Below are the code and all the weights of a small trained network. Each question names an input and a class and asks about switching units off, where a switched-off unit gives its printed mean instead of its output.

import numpy as np


def w(rows, s, z=0):
    codes = np.array(rows[::2]) - 128.0
    scale = np.full(codes.shape[1], s)
    scale[-1] = z or s
    return codes * scale


def norm(h):
    return h / np.sqrt((h * h).mean(-1, keepdims=True) + 1e-5)


def f(y):
    return y / 2 * (1 + np.tanh(0.7978845608 * (y + 0.044715 * y**3)))


def log_softmax(a):
    a = a - a.max(-1, keepdims=True)
    return a - np.log(np.exp(a).sum(-1, keepdims=True))


def net(x, mask):
    res = np.array(x, float).reshape(1, 4) / 4 @ E
    u = 0
    for l in range(3):
        y = f(norm(res) @ A[l][:, :-1].T + A[l][:, -1])
        res = res + np.where(mask[u : u + 8], y, B[l][:, -1]) @ B[l][:, :-1]
        u += 8
    return log_softmax(norm(res)[-1] @ U[:, :-1].T + U[:, -1])


A, B = {}, {}
E = w([
[122,140,92,124,248,147,167,158],'x0',
[84,150,91,154,143,71,136,114],'x1',
[55,175,81,130,143,193,110,124],'x2',
[197,154,123,196,100,158,141,107],'x3',
],0.0017)
A[0] = w([
[126,134,123,128,124,118,124,127,116],'0.n0',
[129,141,124,148,104,159,107,83,49],'0.n1',
[123,129,131,132,125,133,126,122,103],'0.n2',
[152,138,109,152,190,137,160,139,81],'0.n3',
[135,77,151,68,253,89,178,150,10],'0.n4',
[76,150,92,137,117,61,125,151,62],'0.n5',
[130,130,131,125,131,130,127,119,125],'0.n6',
[250,97,196,125,118,193,159,178,25],'0.n7',
],0.0031,0.0012)
B[0] = w([
[138,124,138,124,125,133,127,125,122],'0.n0',
[96,125,128,96,133,151,118,159,123],'0.n1',
[123,132,127,124,124,128,130,135,116],'0.n2',
[103,144,175,97,151,112,152,127,143],'0.n3',
[77,138,111,96,136,202,90,182,231],'0.n4',
[197,118,165,152,83,115,140,82,126],'0.n5',
[127,128,124,129,127,123,130,137,127],'0.n6',
[222,44,83,198,102,4,97,52,253],'0.n7',
],0.0026,0.0011)
A[1] = w([
[126,111,131,110,117,128,120,136,117],'1.n0',
[119,91,138,97,107,129,102,131,99],'1.n1',
[127,54,172,18,177,143,113,195,1],'1.n2',
[195,102,151,130,121,128,139,118,22],'1.n3',
[158,124,146,132,116,86,138,98,98],'1.n4',
[181,156,82,188,255,143,190,130,90],'1.n5',
[113,99,117,139,81,80,99,127,169],'1.n6',
[117,103,123,116,118,123,111,127,88],'1.n7',
],0.0041,0.00054)
B[1] = w([
[128,154,124,157,131,129,143,113,133],'1.n0',
[129,169,138,157,152,145,158,112,148],'1.n1',
[70,224,213,73,202,131,238,116,227],'1.n2',
[122,103,107,162,115,73,92,68,166],'1.n3',
[159,97,127,136,161,90,120,96,167],'1.n4',
[62,189,253,23,109,129,174,103,253],'1.n5',
[179,147,179,119,162,135,162,96,195],'1.n6',
[142,152,132,142,137,141,138,117,133],'1.n7',
],0.0035,0.0018)
A[2] = w([
[127,125,125,133,132,122,130,137,106],'2.n0',
[110,164,184,62,249,160,228,162,54],'2.n1',
[120,129,129,125,129,123,128,122,138],'2.n2',
[114,131,120,124,137,104,128,131,164],'2.n3',
[126,165,136,158,54,165,72,96,200],'2.n4',
[120,136,138,128,120,137,125,122,124],'2.n5',
[93,125,4,148,158,200,93,191,3],'2.n6',
[135,117,124,127,132,114,127,126,142],'2.n7',
],0.0037,0.00064)
B[2] = w([
[127,130,130,132,100,133,120,121,123],'2.n0',
[61,219,251,14,100,110,205,110,255],'2.n1',
[135,127,132,130,131,140,134,130,131],'2.n2',
[143,124,135,133,112,143,129,134,131],'2.n3',
[81,147,150,57,246,115,184,185,174],'2.n4',
[123,128,133,117,141,123,150,149,133],'2.n5',
[167,65,25,223,86,179,63,219,121],'2.n6',
[140,127,121,134,136,133,116,115,128],'2.n7',
],0.003,0.0039)
U = w([
[253,54,132,188,107,48,107,56,151],'0',
[103,112,2,187,125,208,77,206,4],'1',
[43,201,206,32,149,143,199,130,228],'2',
],0.0067,0.0016)

Each question gives the input, the list of numbers given to net, and the class t.
The units are the neurons (one row each of A and B). Each row of codes is followed by its name. A weight is (code - 128) times the scale printed after its matrix; where a second scale follows, it is the last column's (A, B and U).
mask holds one flag per neuron, layer by layer. A switched-off neuron (its flag False) gives its mean, the last column of its row in B, instead of its output. The means were averaged over made-up inputs and are rounded, as every weight is.
A unit's drop is (log p(t) with every unit on - log p(t) with that unit switched off) / (log p(t) with every unit on - log p(t) with every unit switched off).
The circuit of an input: a set's keep is (log p(t) with only the set's units on - log p(t) with every unit switched off) / (log p(t) with every unit on - log p(t) with every unit switched off). Starting from the 12 units with the biggest drops (on a tie, the unit counted first), units are removed one at a time, each time the one whose removal leaves the highest keep (on an exact tie, the one counted first), for as long as the keep stays at least 0.8.
units of the circuit, in order: the units of the circuit, biggest drop first
k most important neurons: the k neurons with the biggest drops, biggest first
k most important neurons of layer l: the k neurons of layer l with the biggest drops, biggest first
drop of u: that unit's drop, to one decimal
input [-4,-3,4,-1], class 1: units of the circuit, in order -> (1.n5; 2.n1)
input [-4,5,0,5], class 0: units of the circuit, in order -> (2.n1)
input [0,6,-4,3], class 0: units of the circuit, in order -> (1.n2; 2.n1)
input [-1,2,0,6], class 0: 3 most important neurons -> (2.n1; 0.n4; 1.n2)
input [0,-2,-7,-3], class 0: 3 most important neurons -> (0.n7; 1.n5; 1.n3)
input [-4,7,5,-2], class 1: 2 most important neurons -> (1.n5; 2.n1)
input [-3,-5,5,8], class 1: 2 most important neurons -> (2.n1; 1.n5)
input [-5,5,-2,-6], class 0: 2 most important neurons of layer 2 -> (2.n1; 2.n4)
input [-1,3,2,-1], class 1: 3 most important neurons of layer 1 -> (1.n5; 1.n2; 1.n3)
input [0,-4,6,2], class 1: 2 most important neurons -> (1.n2; 2.n6)
input [-7,4,7,3], class 1: 2 most important neurons -> (1.n5; 2.n1)
input [-2,5,4,5], class 1: 2 most important neurons of layer 1 -> (1.n2; 1.n5)
input [-4,4,8,-1], class 1: drop of 1.n5 -> 0.2
input [-2,-6,3,3], class 0: drop of 0.n7 -> 0.5
input [0,-7,5,2], class 1: drop of 1.n2 -> 0.1
input [3,-3,-2,2], class 0: most important neuron -> (0.n7)
